x =
2  5  3  6  5  8  4  5
2  2  3  4  3  2  6  6
5  2  2  4  7  2  4  8
7  5  1  6  4  6  6  4
3  4  5  3  6  2  7  5
5  4  4  4  7  2  3  3
7  7  4  1  1  2  5  6
Rows and columns are counted from 1.
(1, 1) = 2
(1, 6) = 8
(5, 3) = 5
(6, 3) = 4
(2, 1) = 2
(7, 4) = 1
(3, 6) = 2
(6, 1) = 5
(6, 2) = 4
(6, 8) = 3
(7, 3) = 4
(5, 2) = 4
(4, 5) = 4
(3, 8) = 8
(2, 6) = 2
(7, 2) = 7
(1, 7) = 4
(1, 2) = 5
(7, 1) = 7

X =
[[ 19.9  -1.7 -11.1  16.5   7.0  -2.4  -1.6   6.6   0.9  -1.9 -43.7  15.7
   -8.0 -15.3  22.5  -2.3]
 [  6.3  21.7   2.6  11.7   0.5  -1.2  25.3 -25.8   0.1  -9.6 -26.7 -23.1
   -4.3  20.3  10.6  -5.6]
 [ 19.8  -4.4  11.0  17.1   7.5  -5.4  -2.3  13.2   4.1  -6.0 -13.2  30.1
  -19.3 -24.6  25.3  -5.4]
 [ 20.0   2.2 -16.2  14.8   3.8  -1.8   5.3  -2.5  -1.2  -3.5 -50.6   4.2
   -2.4  -5.3  17.6  -1.3]
 [-23.3  14.4  11.7  20.5  16.7  -4.4  -0.8  -3.4  -1.0  24.9  13.0  -5.3
  -21.4  21.4  21.8  -5.9]
 [-12.7  26.6  18.1  15.5   9.5  -0.8  18.1 -20.1   1.9   2.3   1.1 -19.8
  -16.3  23.3  17.0 -10.1]
 [ 19.3  -3.7  -1.1  17.3   8.7  -3.5  -4.4  12.4   3.1  -3.0 -30.3  24.7
  -14.3 -22.2  25.4  -3.9]
 [ 21.6  -5.0  21.3  15.8   3.4  -7.6   3.9   8.8   2.8  -9.7   3.7  31.3
  -21.5 -21.9  20.7  -6.6]
 [ -3.2  26.0  12.4  13.0   4.1  -0.6  24.1 -25.2   1.6  -5.8 -11.7 -23.8
  -10.2  23.1  13.2  -8.4]
 [ 18.2   8.0 -14.8  12.7   0.7  -1.8  13.9 -12.8  -1.9  -6.5 -49.2  -7.6
    0.3   5.1  12.9  -1.5]
 [ 24.4  -6.5  26.8  13.5  -2.4  -9.4  11.9   1.1  -1.7 -12.1  16.6  29.1
  -19.3 -15.1  12.6  -7.9]
 [ 13.7  15.1  -7.7  11.6  -0.7  -1.5  21.5 -21.3  -1.3  -9.4 -40.5 -17.3
   -0.3  14.2  10.4  -2.9]
 [-20.0  22.7  18.0  18.4  14.2  -1.8   8.8 -11.9   0.9  13.3   9.6 -13.0
  -20.4  22.3  20.3  -9.5]]
Indices start at 1.
(1, 1) = 19.9
(11, 5) = -2.4
(9, 3) = 12.4
(2, 6) = -1.2
(10, 4) = 12.7
(9, 2) = 26.0
(8, 16) = -6.6
(2, 10) = -9.6
(13, 14) = 22.3
(3, 15) = 25.3
(10, 6) = -1.8
(3, 1) = 19.8
(7, 7) = -4.4
(1, 8) = 6.6
(8, 11) = 3.7
(1, 5) = 7.0
(9, 1) = -3.2
(8, 14) = -21.9
(4, 7) = 5.3
(3, 2) = -4.4
(11, 10) = -12.1
(5, 16) = -5.9
(2, 15) = 10.6
(8, 13) = -21.5
(12, 15) = 10.4
(1, 10) = -1.9
(4, 11) = -50.6
(3, 14) = -24.6
(4, 5) = 3.8
(7, 16) = -3.9
(7, 13) = -14.3
(13, 12) = -13.0
(10, 1) = 18.2
(6, 13) = -16.3
(9, 5) = 4.1
(1, 12) = 15.7
(10, 7) = 13.9
(7, 11) = -30.3

grid = [[0.051, -0.063, 0.104, 0.172, 0.203, -0.124, -0.171, 0.215, -0.143, -0.073, -0.122, -0.124], [0.021, -0.168, -0.092, -0.050, -0.116, 0.022, 0.000, -0.082, -0.239, -0.118, -0.278, -0.013], [-0.117, -0.170, -0.200, 0.155, 0.132, -0.156, 0.154, 0.157, 0.043, -0.177, -0.180, 0.115], [0.050, 0.101, 0.105, 0.044, -0.070, 0.095, -0.007, -0.030, 0.191, -0.118, -0.029, -0.026]]
Indices start at 1.
row 1 col 1 => 0.051
row 3 col 1 => -0.117
row 4 col 5 => -0.070
row 1 col 11 => -0.122
row 4 col 1 => 0.050
row 1 col 8 => 0.215
row 2 col 5 => -0.116
row 1 col 6 => -0.124
row 1 col 12 => -0.124
row 3 col 6 => -0.156
row 2 col 10 => -0.118
row 4 col 7 => -0.007
row 1 col 7 => -0.171
row 4 col 9 => 0.191
row 3 col 9 => 0.043
row 4 col 6 => 0.095
row 4 col 12 => -0.026
row 3 col 5 => 0.132
row 1 col 2 => -0.063
row 3 col 8 => 0.157
row 4 col 4 => 0.044
row 1 col 3 => 0.104
row 3 col 4 => 0.155
row 3 col 3 => -0.200
row 2 col 11 => -0.278
row 1 col 5 => 0.203

a =
[[-54.2  17.2 -17.5 -32.3  -5.1]
 [ 52.2 -17.8  -0.7  38.0  -5.4]
 [-45.6  11.3 -19.0 -25.3  -8.1]
 [-53.8  22.1 -24.6 -29.7  -6.5]
 [-48.5  19.4 -11.3 -30.9  -0.2]
 [-17.5  10.2  33.6 -25.8  22.1]
 [-10.3  16.5  37.1 -22.6  27.5]
 [ 43.0  43.6  -6.2  29.2  20.9]
 [-44.4   4.9   0.2 -31.4  -0.7]
 [ 25.7  37.0  17.6   8.4  29.4]
 [-51.4  20.1  -5.9 -35.0   2.9]
 [-28.8  17.4  36.1 -35.2  26.1]
 [-53.5  16.9 -19.6 -31.0  -6.3]
 [-25.8 -37.3 -13.1 -10.2 -27.1]
 [  6.8 -15.8 -44.4  22.9 -31.4]
 [ 12.6 -10.2 -25.2  19.2 -17.8]]
Rows and columns are counted from 1.
(1, 1) -> -54.2
(7, 3) -> 37.1
(16, 4) -> 19.2
(7, 1) -> -10.3
(4, 4) -> -29.7
(10, 5) -> 29.4
(2, 2) -> -17.8
(13, 3) -> -19.6
(12, 5) -> 26.1
(2, 3) -> -0.7
(5, 1) -> -48.5
(10, 2) -> 37.0
(16, 1) -> 12.6
(3, 2) -> 11.3
(8, 3) -> -6.2
(16, 3) -> -25.2
(11, 5) -> 2.9
(1, 2) -> 17.2
(8, 2) -> 43.6
(6, 2) -> 10.2
(11, 1) -> -51.4
(11, 2) -> 20.1
(13, 4) -> -31.0
(13, 5) -> -6.3
(9, 3) -> 0.2
(14, 2) -> -37.3
(13, 1) -> -53.5
(6, 4) -> -25.8
(12, 2) -> 17.4
(15, 1) -> 6.8
(13, 2) -> 16.9
(14, 4) -> -10.2
(10, 3) -> 17.6
